Here is a tiny trained network, its code and every weight. The questions are about switching its units off for an input and a class, where a switched-off unit gives its printed mean instead of its output.

import numpy as np


def w(rows, s, z=0):
    codes = np.array(rows[::2]) - 128.0
    scale = np.full(codes.shape[1], s)
    scale[-1] = z or s
    return codes * scale


def norm(h):
    return h / np.sqrt((h * h).mean(-1, keepdims=True) + 1e-5)


def f(y):
    return np.maximum(y, 0)


def log_softmax(a):
    a = a - a.max(-1, keepdims=True)
    return a - np.log(np.exp(a).sum(-1, keepdims=True))


def net(x, mask):
    res = np.array(x, float).reshape(1, 4) / 4 @ E
    u = 0
    for l in range(3):
        y = f(norm(res) @ A[l][:, :-1].T + A[l][:, -1])
        res = res + np.where(mask[u : u + 4], y, B[l][:, -1]) @ B[l][:, :-1]
        u += 4
    return log_softmax(norm(res)[-1] @ U[:, :-1].T + U[:, -1])


A, B = {}, {}
E = w([
[152,81,82,190,112,95,181,119],'x0',
[177,213,85,131,119,182,132,104],'x1',
[130,129,128,132,144,129,127,109],'x2',
[64,134,125,114,2,137,101,26],'x3',
],0.0072)
A[0] = w([
[193,243,102,198,106,175,176,127,2],'L0N0',
[143,95,65,255,97,68,251,109,160],'L0N1',
[110,32,120,98,145,26,131,128,100],'L0N2',
[117,200,239,5,167,182,43,128,14],'L0N3',
],0.0069,0.0054)
B[0] = w([
[131,170,208,187,116,2,89,99,179],'L0N0',
[124,124,99,125,116,203,175,167,254],'L0N1',
[83,204,181,162,167,84,126,116,195],'L0N2',
[74,181,130,158,162,203,255,193,211],'L0N3',
],0.0097,0.0074)
A[1] = w([
[203,160,110,61,218,112,144,189,58],'L1N0',
[217,54,55,210,67,103,223,133,1],'L1N1',
[71,153,32,37,55,114,135,59,139],'L1N2',
[255,124,89,68,230,71,151,222,47],'L1N3',
],0.0068,0.0037)
B[1] = w([
[68,85,82,98,73,145,89,82,231],'L1N0',
[47,200,175,85,168,201,171,183,237],'L1N1',
[158,66,80,69,169,140,54,82,233],'L1N2',
[164,88,105,58,64,136,91,6,255],'L1N3',
],0.011,0.0039)
A[2] = w([
[123,225,195,195,150,16,83,79,225],'L2N0',
[83,88,192,154,129,41,138,123,50],'L2N1',
[193,220,90,198,200,53,111,127,2],'L2N2',
[189,255,43,183,52,108,86,115,173],'L2N3',
],0.009,0.004)
B[2] = w([
[184,30,150,139,118,3,110,168,254],'L2N0',
[220,147,183,236,183,55,74,159,190],'L2N1',
[116,103,193,189,90,58,105,149,153],'L2N2',
[125,76,174,203,215,9,103,185,222],'L2N3',
],0.011,0.0051)
U = w([
[48,227,139,135,133,245,235,217,254],'0',
[191,88,198,218,159,52,74,187,134],'1',
[210,38,11,37,39,205,36,32,33],'2',
],0.011,0.0021)

Each question gives the input, the list of numbers given to net, and the class t.
The units are the neurons (one row each of A and B). Each row of codes is followed by its name. A weight is (code - 128) times the scale printed after its matrix; where a second scale follows, it is the last column's (A, B and U).
mask holds one flag per neuron, layer by layer. A switched-off neuron (its flag False) gives its mean, the last column of its row in B, instead of its output. The means were averaged over made-up inputs and are rounded, as every weight is.
A unit's drop is (log p(t) with every unit on - log p(t) with that unit switched off) / (log p(t) with every unit on - log p(t) with every unit switched off).
The circuit of an input: a set's keep is (log p(t) with only the set's units on - log p(t) with every unit switched off) / (log p(t) with every unit on - log p(t) with every unit switched off). Starting from all 12 units, units are removed one at a time, each time the one whose removal leaves the highest keep (on an exact tie, the one counted first), for as long as the keep stays at least 0.8.
units of the circuit, in order: the units of the circuit, biggest drop first
top k neurons: the k neurons with the biggest drops, biggest first
top k neurons in layer l: the k neurons of layer l with the biggest drops, biggest first
drop of u: that unit's drop, to one decimal
input [3,-1,7,0], class 0: units of the circuit, in order : [L0N1]
input [0,-3,-3,-4], class 2: units of the circuit, in order : [L0N3; L1N3]
input [-1,5,-3,-6], class 2: top 2 neurons : [L1N3; L0N2]
input [5,4,8,2], class 0: top 2 neurons : [L0N1; L1N1]
input [2,2,-4,5], class 2: top 2 neurons : [L1N2; L0N3]
input [7,1,4,-6], class 0: top 2 neurons : [L1N1; L0N1]
input [6,6,-1,-8], class 2: top 2 neurons : [L1N3; L0N3]
input [1,1,-8,-2], class 2: top 3 neurons : [L0N3; L1N3; L0N2]
input [-5,7,-3,4], class 1: top 2 neurons in layer 0 : [L0N1; L0N0]
input [5,1,5,-5], class 0: top 2 neurons in layer 1 : [L1N1; L1N2]
input [0,0,-8,-1], class 2: top 2 neurons : [L0N0; L0N3]
input [-8,4,4,-5], class 0: drop of L0N3 : 5.3
input [6,1,7,-5], class 0: drop of L1N1 : 0.7
input [-4,1,1,-2], class 0: units of the circuit, in order : [L0N3]
input [5,-4,3,-5], class 0: drop of L2N0 : 0.2
